Below are the code and all the weights of a small trained network. Each question names an input and a target symbol and asks about switching units off, where a switched-off unit gives its printed mean instead of its output.

import numpy as np


def w(rows, s, z=0):
    codes = np.array(rows[::2]) - 128.0
    scale = np.full(codes.shape[1], s)
    scale[-1] = z or s
    return codes * scale


def f(y):
    return y / 2 * (1 + np.tanh(0.7978845608 * (y + 0.044715 * y**3)))


def softmax(a):
    e = np.exp(a - a.max(-1, keepdims=True))
    return e / e.sum(-1, keepdims=True)


def log_softmax(a):
    a = a - a.max(-1, keepdims=True)
    return a - np.log(np.exp(a).sum(-1, keepdims=True))


def net(x, mask):
    ids = ['αβγδεζηθλμξστφψ'.index(c) for c in x.split()]
    T = len(ids)
    res = E[ids] + P[:T]
    u = 0
    for l in range(2):
        r = res
        for j in range(2):
            rows = slice(3 * j, 3 * j + 3)
            q, k, v = (r @ M[l][rows].T for M in (Q, K, V))
            z = softmax(np.where(np.tri(T) > 0, q @ k.T / 3**0.5, -1e9)) @ v
            o = O[l][rows]
            res = res + np.where(mask[u + j], z, o[:, -1]) @ o[:, :-1]
        u += 2
        y = f(res @ A[l][:, :-1].T + A[l][:, -1])
        res = res + np.where(mask[u : u + 4], y, B[l][:, -1]) @ B[l][:, :-1]
        u += 4
    return log_softmax(res[-1] @ U[:, :-1].T + U[:, -1])


Q, K, V, O, A, B = {}, {}, {}, {}, {}, {}
E = w([
[118,185,111,134,152,158,199,166,82],'α',
[93,201,130,125,103,174,77,118,137],'β',
[118,125,103,255,143,156,54,120,39],'γ',
[66,112,165,42,107,203,134,122,154],'δ',
[94,143,180,217,195,49,107,61,127],'ε',
[187,148,115,104,117,130,138,80,136],'ζ',
[168,123,142,96,91,98,143,88,96],'η',
[208,97,107,133,115,126,194,69,151],'θ',
[111,115,112,241,53,39,78,155,225],'λ',
[137,93,172,160,117,143,122,183,132],'μ',
[108,141,99,152,123,175,178,146,210],'ξ',
[100,72,152,130,134,114,169,172,96],'σ',
[129,106,100,99,124,103,163,79,124],'τ',
[76,149,68,107,93,128,140,167,91],'φ',
[188,129,151,130,104,132,134,105,140],'ψ',
],0.022)
P = w([
[197,37,108,57,254,34,24,217,146],'0',
[153,84,155,90,147,100,144,112,77],'1',
[163,81,143,116,135,111,184,104,87],'2',
[176,98,142,147,119,127,196,99,77],'3',
[170,103,117,153,123,129,224,98,77],'4',
[179,99,113,133,132,149,230,92,81],'5',
],0.0061)
Q[0] = w([
[44,141,113,118,121,156,128,167,181],'0.h0',
[159,164,96,77,102,74,86,32,179],'0.h0',
[188,147,111,116,69,155,192,102,98],'0.h0',
[38,104,128,164,147,162,138,249,143],'0.h1',
[120,206,109,48,94,147,105,73,109],'0.h1',
[234,59,91,112,69,129,195,104,146],'0.h1',
],0.016)
K[0] = w([
[43,159,155,116,37,177,157,105,144],'0.h0',
[105,157,195,63,122,15,50,130,158],'0.h0',
[168,165,46,106,182,142,115,186,151],'0.h0',
[105,147,95,196,89,158,223,115,114],'0.h1',
[98,125,139,3,95,149,70,149,110],'0.h1',
[162,99,54,144,209,122,143,199,166],'0.h1',
],0.014)
V[0] = w([
[85,2,45,172,171,165,115,56,117],'0.h0',
[60,70,79,63,92,53,127,130,103],'0.h0',
[43,219,108,134,138,157,90,114,140],'0.h0',
[89,121,34,164,175,145,162,111,205],'0.h1',
[194,152,100,127,144,149,86,167,163],'0.h1',
[139,166,3,46,159,149,91,40,152],'0.h1',
],0.0088)
O[0] = w([
[54,94,174,101,177,126,96,84,147,223],'0.h0',
[113,187,79,140,212,133,177,140,221,103],'0.h0',
[103,185,162,70,37,46,149,149,146,114],'0.h0',
[72,145,255,177,126,107,229,113,77,172],'0.h1',
[195,117,196,121,105,167,148,171,116,132],'0.h1',
[169,206,182,85,138,49,76,123,92,2],'0.h1',
],0.0091,0.0023)
A[0] = w([
[122,53,195,68,60,117,115,94,133,117],'0.n0',
[120,170,154,109,47,26,124,144,122,46],'0.n1',
[3,163,87,79,135,52,153,196,153,2],'0.n2',
[70,149,54,162,117,232,63,148,118,88],'0.n3',
],0.0059,0.0056)
B[0] = w([
[83,168,20,118,177,174,103,156,233,245],'0.n0',
[81,160,96,205,200,227,147,89,180,209],'0.n1',
[221,19,178,162,67,183,168,169,44,174],'0.n2',
[107,253,178,160,72,129,132,187,190,251],'0.n3',
],0.0071,0.0022)
Q[1] = w([
[27,106,132,162,113,114,84,197,96],'1.h0',
[92,88,144,176,221,102,131,179,168],'1.h0',
[202,59,87,145,164,150,113,13,155],'1.h0',
[210,59,83,63,124,123,112,115,94],'1.h1',
[154,116,131,117,184,128,134,8,208],'1.h1',
[50,98,159,113,193,106,99,168,87],'1.h1',
],0.011)
K[1] = w([
[68,125,116,192,9,145,129,1,65],'1.h0',
[99,77,184,235,128,125,157,57,174],'1.h0',
[167,85,169,143,215,62,31,177,181],'1.h0',
[200,58,41,52,201,63,117,206,77],'1.h1',
[167,130,189,91,242,88,66,99,241],'1.h1',
[131,63,51,141,53,100,149,2,116],'1.h1',
],0.0093)
V[1] = w([
[221,107,114,191,51,79,118,77,151],'1.h0',
[116,140,54,131,111,194,169,130,193],'1.h0',
[151,136,176,52,96,254,137,198,111],'1.h0',
[117,127,206,151,108,139,70,178,166],'1.h1',
[114,143,114,150,208,87,134,238,46],'1.h1',
[161,100,91,134,127,124,121,64,86],'1.h1',
],0.0066)
O[1] = w([
[255,152,206,110,141,168,98,211,132,2],'1.h0',
[198,107,113,156,175,154,155,46,137,226],'1.h0',
[164,13,143,127,66,86,85,19,141,160],'1.h0',
[169,196,152,154,47,221,117,64,112,183],'1.h1',
[42,126,86,143,117,109,189,199,78,225],'1.h1',
[136,100,135,80,146,91,54,184,154,53],'1.h1',
],0.0076,0.0025)
A[1] = w([
[194,89,85,79,175,2,122,13,145,42],'1.n0',
[154,43,103,136,101,118,92,172,178,95],'1.n1',
[225,95,169,90,45,95,127,144,132,25],'1.n2',
[192,158,232,35,131,2,170,123,99,3],'1.n3',
],0.0061,0.0044)
B[1] = w([
[44,162,156,191,120,190,61,237,111,253],'1.n0',
[138,154,75,92,95,120,179,72,86,169],'1.n1',
[2,227,134,59,134,96,136,65,9,148],'1.n2',
[164,87,187,178,81,145,104,234,237,143],'1.n3',
],0.0092,0.0036)
U = w([
[151,95,56,135,58,70,166,170,99,219],'α',
[166,230,71,119,93,81,117,79,168,209],'β',
[81,86,121,1,90,211,127,145,203,171],'γ',
[110,127,111,201,96,146,68,129,92,79],'δ',
[97,187,83,56,95,226,175,207,141,1],'ε',
[153,148,160,70,88,130,125,181,133,141],'ζ',
[186,139,38,114,145,153,91,167,139,150],'η',
[172,57,184,127,204,123,104,108,105,167],'θ',
[149,139,147,88,141,230,176,153,103,52],'λ',
[187,74,90,130,92,183,119,111,120,79],'μ',
[114,99,239,114,131,106,183,58,148,127],'ξ',
[123,116,69,152,162,142,143,96,160,45],'σ',
[115,185,148,127,208,89,135,102,133,141],'τ',
[155,134,115,182,95,107,133,187,215,135],'φ',
[138,140,116,58,156,188,126,101,58,91],'ψ',
],0.0076)

Each question gives the input, a string of symbols that net reads in full, and the target symbol t.
The units are the heads (3 rows each of Q, K, V and O) and the neurons (one row each of A and B). Each row of codes is followed by its name. A weight is (code - 128) times the scale printed after its matrix; where a second scale follows, it is the last column's (O, A, B and U).
mask holds one flag per unit, layer by layer, with each layer's heads first. A switched-off unit (its flag False) gives its mean, the last column of its rows in O or B, instead of its output. The means were averaged over made-up inputs and are rounded, as every weight is.
A unit's drop is (log p(t) with every unit on - log p(t) with that unit switched off) / (log p(t) with every unit on - log p(t) with every unit switched off).
The circuit of an input: a set's keep is (log p(t) with only the set's units on - log p(t) with every unit switched off) / (log p(t) with every unit on - log p(t) with every unit switched off). Starting from all 12 units, units are removed one at a time, each time the one whose removal leaves the highest keep (on an exact tie, the one counted first), for as long as the keep stays at least 0.8.
circuit, biggest first: the units of the circuit, biggest drop first
k most important neurons: the k neurons with the biggest drops, biggest first
top k neurons in layer l: the k neurons of layer l with the biggest drops, biggest first
drop when u is switched off: that unit's drop, to one decimal
input δ λ α α ζ, target δ: circuit, biggest first => [1.n0; 1.h0]
input η η φ τ θ, target η: circuit, biggest first => [0.h0; 0.h1]
input λ δ φ, target α: circuit, biggest first => [0.n2; 1.h1; 0.h0; 1.h0]
input γ ψ μ, target γ: circuit, biggest first => [0.h0; 0.n0; 0.h1]
input δ ζ μ α η η, target δ: most important neuron => [1.n0]
input α σ τ σ, target α: circuit, biggest first => [0.h0; 1.h1; 0.n1]
input β η τ, target β: circuit, biggest first => [0.h0; 0.h1; 1.h1]
input ζ λ η, target ζ: circuit, biggest first => [0.h1; 1.n3; 1.n2]
input ζ β ζ, target ζ: circuit, biggest first => [0.h1; 1.n3; 1.h0; 1.n2]
input α α β ψ, target α: circuit, biggest first => [1.h1; 0.h0]
input σ α ξ γ μ θ, target σ: circuit, biggest first => [0.h0; 1.h0]
input μ ζ θ, target μ: circuit, biggest first => [0.h1; 1.h0]
input η ψ λ β σ, target λ: circuit, biggest first => [1.h0; 0.h1]
input ζ δ δ θ φ σ, target θ: circuit, biggest first => [0.h0]
input α γ γ μ, target γ: circuit, biggest first => [0.h0; 0.n0]
input θ ε ζ θ, target θ: circuit, biggest first => [0.h0; 1.h1]
input β ψ ξ θ ε η, target β: 2 most important neurons => [0.n1; 0.n0]
input ψ α β τ σ θ, target ψ: top 2 neurons in layer 1 => [1.n2; 1.n1]
input φ α ε η ε ζ, target φ: 2 most important neurons => [0.n2; 1.n3]
input ξ θ η, target ξ: top neuron in layer 1 => [1.n0]
input α α ξ, target ξ: drop when 0.h0 is switched off => 0.0
input μ ξ ψ ξ, target ξ: drop when 0.h1 is switched off => 0.5
input ξ ψ γ γ ψ, target ξ: drop when 0.h1 is switched off => 0.9
input α σ λ δ β ζ, target α: drop when 1.h1 is switched off => 0.6
